Below are the code and all the weights of a small trained network. Each question names an input and a target symbol and asks about switching units off, where a switched-off unit gives its printed mean instead of its output.

import numpy as np


def w(rows, s, z=0):
    codes = np.array(rows[::2]) - 128.0
    scale = np.full(codes.shape[1], s)
    scale[-1] = z or s
    return codes * scale


def f(y):
    return y / 2 * (1 + np.tanh(0.7978845608 * (y + 0.044715 * y**3)))


def softmax(a):
    e = np.exp(a - a.max(-1, keepdims=True))
    return e / e.sum(-1, keepdims=True)


def log_softmax(a):
    a = a - a.max(-1, keepdims=True)
    return a - np.log(np.exp(a).sum(-1, keepdims=True))


def net(x, mask):
    ids = ['βελξστφψ'.index(c) for c in x.split()]
    T = len(ids)
    res = E[ids] + P[:T]
    u = 0
    for l in range(2):
        q, k, v = (res @ M[l].T for M in (Q, K, V))
        z = softmax(np.where(np.tri(T) > 0, q @ k.T / 3**0.5, -1e9)) @ v
        res = res + np.where(mask[u], z, O[l][:, -1]) @ O[l][:, :-1]
        u += 1
        y = f(res @ A[l][:, :-1].T + A[l][:, -1])
        res = res + np.where(mask[u : u + 16], y, B[l][:, -1]) @ B[l][:, :-1]
        u += 16
    return log_softmax(res[-1] @ U[:, :-1].T + U[:, -1])


Q, K, V, O, A, B = {}, {}, {}, {}, {}, {}
E = w([
[106,255,154],'β',
[121,134,124],'ε',
[118,157,133],'λ',
[124,166,122],'ξ',
[117,79,118],'σ',
[123,145,91],'τ',
[60,102,187],'φ',
[56,104,197],'ψ',
],0.018)
P = w([
[10,106,112],'0',
[143,201,138],'1',
[129,179,133],'2',
[130,154,126],'3',
[117,140,124],'4',
[109,140,127],'5',
[102,136,116],'6',
[93,131,119],'7',
[86,135,114],'8',
[73,146,103],'9',
[62,137,113],'10',
[46,137,109],'11',
[42,135,100],'12',
[36,118,97],'13',
],0.013)
Q[0] = w([
[5,140,74],'0.h0',
[130,45,251],'0.h0',
[45,107,157],'0.h0',
],0.014)
K[0] = w([
[3,105,87],'0.h0',
[165,134,95],'0.h0',
[64,179,56],'0.h0',
],0.018)
V[0] = w([
[134,103,182],'0.h0',
[101,39,203],'0.h0',
[74,34,7],'0.h0',
],0.011)
O[0] = w([
[109,26,246,101],'0.h0',
[212,78,229,166],'0.h0',
[230,2,69,253],'0.h0',
],0.0064,0.0074)
A[0] = w([
[74,77,148,126],'0.n0',
[2,134,139,152],'0.n1',
[138,174,155,116],'0.n2',
[138,80,117,124],'0.n3',
[107,180,226,104],'0.n4',
[101,101,184,104],'0.n5',
[136,44,98,53],'0.n6',
[34,107,165,142],'0.n7',
[188,215,180,253],'0.n8',
[189,93,62,139],'0.n9',
[190,159,128,173],'0.n10',
[139,173,72,95],'0.n11',
[119,55,157,136],'0.n12',
[87,57,135,37],'0.n13',
[133,181,170,93],'0.n14',
[129,87,131,88],'0.n15',
],0.0081,0.0026)
B[0] = w([
[173,158,189,157],'0.n0',
[142,190,134,244],'0.n1',
[91,71,138,143],'0.n2',
[151,117,51,174],'0.n3',
[188,91,92,176],'0.n4',
[153,230,114,128],'0.n5',
[113,29,145,212],'0.n6',
[173,157,160,179],'0.n7',
[108,3,92,224],'0.n8',
[85,62,132,255],'0.n9',
[99,62,88,163],'0.n10',
[89,155,152,199],'0.n11',
[181,173,100,189],'0.n12',
[166,88,158,153],'0.n13',
[136,87,135,147],'0.n14',
[136,87,164,140],'0.n15',
],0.0059,0.0034)
Q[1] = w([
[80,76,86],'1.h0',
[34,64,121],'1.h0',
[247,115,254],'1.h0',
],0.0068)
K[1] = w([
[186,1,79],'1.h0',
[62,104,39],'1.h0',
[99,90,226],'1.h0',
],0.0064)
V[1] = w([
[221,102,204],'1.h0',
[183,196,189],'1.h0',
[129,1,119],'1.h0',
],0.0077)
O[1] = w([
[161,113,136,84],'1.h0',
[106,60,174,11],'1.h0',
[206,249,170,254],'1.h0',
],0.012,0.0053)
A[1] = w([
[189,207,127,156],'1.n0',
[150,140,117,115],'1.n1',
[87,89,69,202],'1.n2',
[179,1,212,153],'1.n3',
[29,188,107,114],'1.n4',
[92,155,107,78],'1.n5',
[112,229,111,121],'1.n6',
[192,110,96,125],'1.n7',
[108,156,111,107],'1.n8',
[161,144,87,127],'1.n9',
[10,47,154,2],'1.n10',
[132,129,157,118],'1.n11',
[221,138,146,6],'1.n12',
[163,128,84,142],'1.n13',
[60,61,186,157],'1.n14',
[94,214,103,121],'1.n15',
],0.0091,0.0085)
B[1] = w([
[179,58,114,253],'1.n0',
[135,150,177,146],'1.n1',
[168,230,139,186],'1.n2',
[84,114,60,172],'1.n3',
[171,137,62,192],'1.n4',
[126,81,106,141],'1.n5',
[84,93,117,208],'1.n6',
[127,125,130,171],'1.n7',
[134,64,177,142],'1.n8',
[87,159,130,171],'1.n9',
[169,49,116,177],'1.n10',
[101,78,107,128],'1.n11',
[68,255,166,179],'1.n12',
[112,177,137,166],'1.n13',
[72,77,169,164],'1.n14',
[177,105,143,195],'1.n15',
],0.0074,0.015)
U = w([
[82,69,83,47],'β',
[130,93,122,52],'ε',
[44,161,124,125],'λ',
[1,202,112,152],'ξ',
[138,124,135,73],'σ',
[170,104,43,146],'τ',
[130,68,170,199],'φ',
[121,60,187,255],'ψ',
],0.0089,0.007)

Each question gives the input, a string of symbols that net reads in full, and the target symbol t.
The units are the heads (3 rows each of Q, K, V and O) and the neurons (one row each of A and B). Each row of codes is followed by its name. A weight is (code - 128) times the scale printed after its matrix; where a second scale follows, it is the last column's (O, A, B and U).
mask holds one flag per unit, layer by layer, with each layer's heads first. A switched-off unit (its flag False) gives its mean, the last column of its rows in O or B, instead of its output. The means were averaged over made-up inputs and are rounded, as every weight is.
A unit's drop is (log p(t) with every unit on - log p(t) with that unit switched off) / (log p(t) with every unit on - log p(t) with every unit switched off).
The circuit of an input: a set's keep is (log p(t) with only the set's units on - log p(t) with every unit switched off) / (log p(t) with every unit on - log p(t) with every unit switched off). Starting from the 12 units with the biggest drops (on a tie, the unit counted first), units are removed one at a time, each time the one whose removal leaves the highest keep (on an exact tie, the one counted first), for as long as the keep stays at least 0.8.
circuit, biggest first: the units of the circuit, biggest drop first
top k neurons in layer l: the k neurons of layer l with the biggest drops, biggest first
drop when u is switched off: that unit's drop, to one decimal
input φ ε β σ ξ β ψ β τ ξ τ ψ τ β, target ψ: circuit, biggest first -> [0.h0]
input σ τ ψ ψ β ε τ τ τ φ, target σ: circuit, biggest first -> [1.h0 0.h0 0.n6]
input τ τ τ ξ τ τ β, target τ: circuit, biggest first -> [0.h0 1.n12]
input τ β τ ψ τ τ λ τ τ τ τ β τ ψ, target τ: top 2 neurons in layer 1 -> [1.n12 1.n14]
input ξ τ ψ β τ τ τ τ β β τ ε, target ξ: circuit, biggest first -> [1.n0 0.h0]
input σ σ ψ, target σ: circuit, biggest first -> [1.h0 0.h0 1.n12]
input σ ξ σ β λ ξ τ β λ τ β β τ, target σ: top 2 neurons in layer 1 -> [1.n12 1.n0]
input β β φ τ τ β ψ φ β ξ τ ψ β ξ, target ψ: circuit, biggest first -> [0.h0 1.n14 1.h0]
input β σ τ τ σ, target β: top 3 neurons in layer 1 -> [1.n10 1.n14 1.n12]
input β τ τ ξ τ τ β ξ σ σ τ τ, target β: circuit, biggest first -> [1.h0 0.h0 1.n10]
input σ β τ τ ψ ξ β λ τ ψ σ, target σ: circuit, biggest first -> [1.h0 0.h0 1.n12 0.n6]
input ξ τ τ τ τ τ ε β β λ ε σ β φ, target ξ: top 2 neurons in layer 1 -> [1.n0 1.n10]
input β σ τ τ ξ σ λ, target β: circuit, biggest first -> [0.h0 1.h0 1.n10]
input β τ ε ξ τ σ τ τ σ ψ ξ ψ, target β: top neuron in layer 0 -> [0.n1]
input ξ φ β σ β τ τ τ σ ξ β λ, target ξ: circuit, biggest first -> [0.h0 1.n0]
input σ τ β β σ, target σ: top 2 neurons in layer 1 -> [1.n0 1.n12]
input ξ β β β λ, target ξ: top 3 neurons in layer 1 -> [1.n0 1.n10 1.n2]
input ψ λ ξ, target ψ: top 2 neurons in layer 1 -> [1.n4 1.n2]
input σ τ τ τ β, target σ: top 2 neurons in layer 0 -> [0.n6 0.n9]
input τ τ σ ξ τ β τ λ ε ψ, target τ: drop when 0.h0 is switched off -> 1.2
input σ ξ ε τ τ β τ τ τ τ σ β σ β, target σ: drop when 1.n12 is switched off -> 0.4
input σ τ τ ξ τ β σ φ ψ λ ψ τ σ λ, target σ: drop when 0.n12 is switched off -> -0.1
input β τ ψ ε τ σ, target β: drop when 0.h0 is switched off -> 1.1
input τ τ ψ τ τ τ σ σ ψ λ λ φ φ, target τ: top 2 neurons in layer 1 -> [1.n14 1.n0]
